[[ 12 -28]
 [-38  35]
 [ 32 -26]
 [-17  26]
 [ 73 -71]
 [  1  -2]
 [ 10   8]
 [-28  13]]
:
[[-38  35]
 [-28  13]
 [-17  26]
 [  1  -2]
 [ 10   8]
 [ 12 -28]
 [ 32 -26]
 [ 73 -71]]

[[-30  32 -17  31  -9 -17  15  31 -55  25  16  16   4 -27]
 [-48  21  33  56  -2  34  -5  26 -52  62  -3  32  34 -41]]
:
[[-48  21  33  56  -2  34  -5  26 -52  62  -3  32  34 -41]
 [-30  32 -17  31  -9 -17  15  31 -55  25  16  16   4 -27]]

[[-10 -61]
 [-19 -46]
 [-38 -18]
 [-40   1]
 [-55 -28]
 [-23 -34]
 [-67 -45]]
:
[[-67 -45]
 [-55 -28]
 [-40   1]
 [-38 -18]
 [-23 -34]
 [-19 -46]
 [-10 -61]]

[[ 14  10  16  17  20 -28 -13  -1 -25 -49 -14  18 -21]
 [ 22 -32 -34  46  44  56 -32  48 -32  27  53 -12   9]
 [-33  30  39  18  41 -12 -26  35  -7  -7  14   9   8]]
:
[[-33  30  39  18  41 -12 -26  35  -7  -7  14   9   8]
 [ 14  10  16  17  20 -28 -13  -1 -25 -49 -14  18 -21]
 [ 22 -32 -34  46  44  56 -32  48 -32  27  53 -12   9]]

[[ 26 -44 -52]
 [-16   0  42]
 [-24  12  66]
 [-23   9 -29]
 [-45 -17 -61]
 [-21 -18   3]
 [ 34  63 -46]
 [-19 -44  10]
 [-31  37  11]
 [ 18 -19  -3]
 [-37 -64   2]
 [-22 -43  21]]
:
[[-45 -17 -61]
 [-37 -64   2]
 [-31  37  11]
 [-24  12  66]
 [-23   9 -29]
 [-22 -43  21]
 [-21 -18   3]
 [-19 -44  10]
 [-16   0  42]
 [ 18 -19  -3]
 [ 26 -44 -52]
 [ 34  63 -46]]

[[  5  39  26 -20 -28 -56 -23  -9  37  -1  28]
 [ 31 -20  35 -31 -57  26 -32   4  67 -13 -17]
 [-25  -5  16 -33  -7   7 -63  62  59 -55  -5]
 [-12  -8  21 -46  -9  -9   5  47  45 -67  -5]
 [ 36  12  40  -5 -29 -39  33   5  23   6  12]]
:
[[-25  -5  16 -33  -7   7 -63  62  59 -55  -5]
 [-12  -8  21 -46  -9  -9   5  47  45 -67  -5]
 [  5  39  26 -20 -28 -56 -23  -9  37  -1  28]
 [ 31 -20  35 -31 -57  26 -32   4  67 -13 -17]
 [ 36  12  40  -5 -29 -39  33   5  23   6  12]]
